Here is a tiny trained network, its code and every weight. The questions are about switching its units off for an input and a class, where a switched-off unit gives its printed mean instead of its output.

import numpy as np


def w(rows, s, z=0):
    codes = np.array(rows[::2]) - 128.0
    scale = np.full(codes.shape[1], s)
    scale[-1] = z or s
    return codes * scale


def f(y):
    return y / 2 * (1 + np.tanh(0.7978845608 * (y + 0.044715 * y**3)))


def log_softmax(a):
    a = a - a.max(-1, keepdims=True)
    return a - np.log(np.exp(a).sum(-1, keepdims=True))


def net(x, mask):
    res = np.array(x, float).reshape(1, 8) / 4 @ E
    y = f(res @ A[0][:, :-1].T + A[0][:, -1])
    res = res + np.where(mask, y, B[0][:, -1]) @ B[0][:, :-1]
    return log_softmax(res[-1] @ U[:, :-1].T + U[:, -1])


A, B = {}, {}
E = w([
[150,127,112,124,145],'x0',
[131,125,132,128,130],'x1',
[125,129,126,130,127],'x2',
[142,42,46,91,36],'x3',
[196,43,199,158,151],'x4',
[95,106,65,255,152],'x5',
[208,195,148,183,35],'x6',
[132,125,130,127,131],'x7',
],0.0064)
A[0] = w([
[132,60,75,96,52,2],'n1',
[96,160,202,155,190,157],'n2',
[84,111,93,215,146,131],'n3',
[163,152,163,12,102,66],'n4',
[130,153,124,83,123,89],'n5',
[55,54,93,70,223,148],'n6',
[148,135,167,62,108,44],'n7',
[153,227,127,177,10,196],'n8',
[147,129,196,49,99,101],'n9',
[216,141,136,47,126,149],'n10',
[29,137,60,69,183,172],'n11',
[149,92,82,219,152,147],'n12',
[142,76,45,91,60,62],'n13',
[146,77,141,222,160,71],'n14',
[215,170,103,165,81,172],'n15',
[113,108,86,207,141,110],'n16',
[129,66,253,179,167,57],'n17',
[42,226,77,92,98,126],'n18',
[233,172,96,164,83,209],'n19',
[83,45,91,75,239,144],'n20',
[165,50,72,104,68,52],'n21',
[63,119,101,230,120,91],'n22',
[71,71,110,87,197,145],'n23',
[173,47,207,137,128,114],'n24',
[104,186,206,112,168,95],'n25',
[50,237,77,95,121,97],'n26',
[144,57,77,97,66,40],'n27',
[128,66,66,100,68,28],'n28',
[139,144,164,38,108,111],'n29',
[160,141,210,53,130,79],'n30',
[50,176,63,151,99,113],'n31',
[108,38,103,100,31,56],'n32',
[104,77,65,92,36,47],'n33',
[105,236,139,137,205,125],'n34',
[166,92,71,248,156,95],'n35',
],0.0068,0.0019)
B[0] = w([
[153,182,93,200,225,168],'n1',
[137,175,142,189,201,195],'n2',
[54,157,66,71,130,187],'n3',
[62,124,21,62,156,181],'n4',
[139,127,82,124,131,132],'n5',
[89,150,214,138,21,224],'n6',
[69,170,54,101,175,141],'n7',
[121,50,213,143,43,254],'n8',
[54,104,51,70,157,168],'n9',
[35,133,88,88,130,174],'n10',
[163,55,211,148,52,227],'n11',
[79,98,64,51,137,188],'n12',
[174,200,138,207,206,183],'n13',
[153,112,38,72,173,172],'n14',
[108,132,184,99,61,200],'n15',
[76,137,69,70,145,171],'n16',
[214,77,127,172,200,184],'n17',
[254,55,115,127,151,222],'n18',
[85,151,216,105,44,216],'n19',
[100,108,236,148,23,217],'n20',
[165,211,145,179,185,176],'n21',
[71,105,48,52,147,188],'n22',
[106,129,190,136,68,188],'n23',
[198,65,87,73,169,175],'n24',
[89,148,90,166,191,177],'n25',
[239,50,96,166,200,216],'n26',
[125,224,136,171,193,168],'n27',
[161,209,147,203,180,164],'n28',
[64,118,58,67,142,167],'n29',
[80,106,50,103,186,169],'n30',
[146,35,82,71,137,192],'n31',
[153,209,119,199,225,183],'n32',
[177,183,136,224,223,183],'n33',
[173,170,111,213,225,213],'n34',
[49,126,39,32,115,203],'n35',
],0.0056,0.0044)
U = w([
[122,131,142,123,150,254],'0',
[169,187,144,208,254,53],'1',
[206,62,108,112,165,197],'2',
[41,137,32,30,147,4],'3',
[100,122,230,139,42,39],'4',
],0.0065,0.0049)

Each question gives the input, the list of numbers given to net, and the class t.
The units are the neurons (one row each of A and B). Each row of codes is followed by its name. A weight is (code - 128) times the scale printed after its matrix; where a second scale follows, it is the last column's (A, B and U).
mask holds one flag per neuron, in row order. A switched-off neuron (its flag False) gives its mean, the last column of its row in B, instead of its output. The means were averaged over made-up inputs and are rounded, as every weight is.
A unit's drop is (log p(t) with every unit on - log p(t) with that unit switched off) / (log p(t) with every unit on - log p(t) with every unit switched off).
The circuit of an input: a set's keep is (log p(t) with only the set's units on - log p(t) with every unit switched off) / (log p(t) with every unit on - log p(t) with every unit switched off). Starting from the 12 units with the biggest drops (on a tie, the unit counted first), units are removed one at a time, each time the one whose removal leaves the highest keep (on an exact tie, the one counted first), for as long as the keep stays at least 0.8.
circuit, biggest first: the units of the circuit, biggest drop first
unit that matters most: the unit with the biggest drop
k most important neurons: the k neurons with the biggest drops, biggest first
drop when u is switched off: that unit's drop, to one decimal
input [-5,-5,-7,-3,-3,6,6,8], class 3: 2 most important neurons : (n22, n35)
input [0,-2,8,2,1,8,7,-7], class 3: unit that matters most : n35
input [4,4,-8,-7,-8,-5,-4,-2], class 2: circuit, biggest first : (n18, n26)
input [-1,-2,2,2,-7,0,3,3], class 2: circuit, biggest first : (n18, n26, n31)
input [7,2,-1,7,-2,5,-8,7], class 4: circuit, biggest first : (n20, n6)
input [0,6,-1,8,-8,-8,-1,6], class 1: circuit, biggest first : (n33, n13, n32)
input [-5,-5,6,1,6,3,-8,0], class 4: circuit, biggest first : (n20, n6)
input [-3,6,6,4,-6,4,-7,-8], class 4: circuit, biggest first : (n6, n11)
input [3,0,1,-2,-2,3,5,8], class 4: 2 most important neurons : (n8, n19)
input [-3,3,-2,-6,-8,7,-7,0], class 2: circuit, biggest first : (n26, n18, n11)
input [-6,-3,-1,-6,5,4,-8,6], class 4: 3 most important neurons : (n20, n6, n23)
input [-7,1,-6,-2,-7,8,5,-4], class 3: 3 most important neurons : (n22, n3, n35)
input [-3,6,2,3,-8,0,-3,-7], class 2: 2 most important neurons : (n18, n26)
input [5,-3,4,1,5,-3,6,-6], class 4: unit that matters most : n19
input [6,5,-7,-7,-2,8,6,8], class 3: drop when n12 is switched off : 0.1
input [-5,-7,8,-6,-8,2,-5,3], class 2: drop when n33 is switched off : 0.1
input [-2,-8,6,8,-2,-6,-6,3], class 1: drop when n8 is switched off : 0.0
input [-3,-3,-3,4,-4,-4,0,8], class 1: drop when n2 is switched off : -0.1
